Below are the code and all the weights of a small trained network. Each question names an input and a target symbol and asks about switching units off, where a switched-off unit gives its printed mean instead of its output.

import numpy as np


def w(rows, s, z=0):
    codes = np.array(rows[::2]) - 128.0
    scale = np.full(codes.shape[1], s)
    scale[-1] = z or s
    return codes * scale


def norm(h):
    return h / np.sqrt((h * h).mean(-1, keepdims=True) + 1e-5)


def f(y):
    return y / 2 * (1 + np.tanh(0.7978845608 * (y + 0.044715 * y**3)))


def softmax(a):
    e = np.exp(a - a.max(-1, keepdims=True))
    return e / e.sum(-1, keepdims=True)


def log_softmax(a):
    a = a - a.max(-1, keepdims=True)
    return a - np.log(np.exp(a).sum(-1, keepdims=True))


def net(x, mask):
    ids = ['αβγδεηθλμξπστψω'.index(c) for c in x.split()]
    T = len(ids)
    res = E[ids] + P[:T]
    r = norm(res)
    for j in range(2):
        rows = slice(4 * j, 4 * j + 4)
        q, k, v = (r @ M[0][rows].T for M in (Q, K, V))
        z = softmax(np.where(np.tri(T) > 0, q @ k.T / 4**0.5, -1e9)) @ v
        o = O[0][rows]
        res = res + np.where(mask[j], z, o[:, -1]) @ o[:, :-1]
    y = f(norm(res) @ A[0][:, :-1].T + A[0][:, -1])
    res = res + np.where(mask[2:14], y, B[0][:, -1]) @ B[0][:, :-1]
    return log_softmax(norm(res)[-1] @ U[:, :-1].T + U[:, -1])


Q, K, V, O, A, B = {}, {}, {}, {}, {}, {}
E = w([
[83,182,221],'α',
[102,159,215],'β',
[127,39,116],'γ',
[144,76,121],'δ',
[138,85,88],'ε',
[140,114,125],'η',
[98,123,160],'θ',
[88,237,197],'λ',
[140,36,106],'μ',
[139,22,107],'ξ',
[148,244,121],'π',
[130,165,130],'σ',
[154,157,77],'τ',
[134,13,90],'ψ',
[153,206,87],'ω',
],0.011)
P = w([
[74,131,118],'0',
[202,8,93],'1',
[59,88,169],'2',
[168,163,152],'3',
[64,75,90],'4',
[175,134,113],'5',
[65,119,150],'6',
[195,113,93],'7',
[78,116,134],'8',
],0.015)
Q[0] = w([
[90,114,129],'H1',
[201,61,20],'H1',
[69,162,252],'H1',
[132,135,193],'H1',
[96,120,153],'H2',
[147,183,170],'H2',
[134,97,106],'H2',
[137,167,63],'H2',
],0.012)
K[0] = w([
[112,200,55],'H1',
[134,2,13],'H1',
[142,219,33],'H1',
[2,100,77],'H1',
[193,128,38],'H2',
[109,82,201],'H2',
[131,196,37],'H2',
[183,74,32],'H2',
],0.0077)
V[0] = w([
[158,116,202],'H1',
[133,99,145],'H1',
[116,136,255],'H1',
[152,103,69],'H1',
[183,120,82],'H2',
[195,38,136],'H2',
[45,187,174],'H2',
[108,63,165],'H2',
],0.0096)
O[0] = w([
[188,144,188,60],'H1',
[192,60,149,157],'H1',
[177,110,126,7],'H1',
[115,109,114,207],'H1',
[90,254,144,111],'H2',
[180,33,101,122],'H2',
[205,98,110,127],'H2',
[110,69,82,191],'H2',
],0.008,0.0019)
A[0] = w([
[75,63,41,139],'N1',
[144,73,154,107],'N2',
[21,92,75,107],'N3',
[255,135,167,164],'N4',
[209,113,29,254],'N5',
[199,36,211,154],'N6',
[79,102,202,82],'N7',
[177,159,220,99],'N8',
[95,217,141,194],'N9',
[226,140,84,75],'N10',
[64,75,171,84],'N11',
[146,134,168,69],'N12',
],0.0089,0.0046)
B[0] = w([
[134,107,172,221],'N1',
[71,205,117,142],'N2',
[132,116,138,213],'N3',
[254,110,66,193],'N4',
[200,217,167,255],'N5',
[155,98,158,195],'N6',
[85,178,96,139],'N7',
[147,29,76,132],'N8',
[131,94,180,172],'N9',
[112,212,60,162],'N10',
[178,179,126,157],'N11',
[98,46,23,111],'N12',
],0.0077,0.0065)
U = w([
[244,108,168,232],'α',
[210,190,112,181],'β',
[133,107,143,52],'γ',
[122,92,171,75],'δ',
[100,125,82,82],'ε',
[110,89,197,85],'η',
[158,101,214,3],'θ',
[163,122,254,7],'λ',
[135,122,122,46],'μ',
[134,107,130,41],'ξ',
[127,147,138,49],'π',
[113,128,94,92],'σ',
[37,162,98,203],'τ',
[119,106,122,63],'ψ',
[115,150,99,69],'ω',
],0.011,0.0061)

Each question gives the input, a string of symbols that net reads in full, and the target symbol t.
The units are the heads (4 rows each of Q, K, V and O) and the neurons (one row each of A and B). Each row of codes is followed by its name. A weight is (code - 128) times the scale printed after its matrix; where a second scale follows, it is the last column's (O, A, B and U).
mask holds one flag per unit, heads first, then neurons. A switched-off unit (its flag False) gives its mean, the last column of its rows in O or B, instead of its output. The means were averaged over made-up inputs and are rounded, as every weight is.
A unit's drop is (log p(t) with every unit on - log p(t) with that unit switched off) / (log p(t) with every unit on - log p(t) with every unit switched off).
The circuit of an input: a set's keep is (log p(t) with only the set's units on - log p(t) with every unit switched off) / (log p(t) with every unit on - log p(t) with every unit switched off). Starting from the 12 units with the biggest drops (on a tie, the unit counted first), units are removed one at a time, each time the one whose removal leaves the highest keep (on an exact tie, the one counted first), for as long as the keep stays at least 0.8.
units of the circuit, in order: the units of the circuit, biggest drop first
k most important neurons: the k neurons with the biggest drops, biggest first
which heads matter: for each layer, one digit per head in row order, 1 if its drop is at least 0.15 and else 0, layers parted by /
drop of u: that unit's drop, to one decimal
input ψ τ τ τ η τ δ η π, target τ: units of the circuit, in order	[N5; N4]
input τ τ ω, target τ: most important neuron	[N5]
input γ α ε δ π, target α: which heads matter	11
input τ λ δ, target τ: which heads matter	10
input τ ω δ τ ψ μ ε, target τ: which heads matter	00
input α β σ, target α: which heads matter	11
input τ δ τ η τ τ τ α γ, target τ: which heads matter	01
input δ β τ τ τ η σ, target τ: which heads matter	00
input τ δ β, target τ: which heads matter	10
input δ λ δ δ τ τ δ λ θ, target τ: which heads matter	00
input τ π α, target τ: which heads matter	10
input λ α τ τ τ, target α: which heads matter	10
input τ γ η τ γ τ θ, target τ: which heads matter	00
input η η ω ψ τ τ τ ε ε, target τ: units of the circuit, in order	[H2]
input ψ τ γ η θ τ η τ η, target τ: which heads matter	00
input θ τ ε τ τ, target τ: drop of N4	0.2
input β σ ψ τ τ τ τ τ π, target τ: drop of N1	0.2
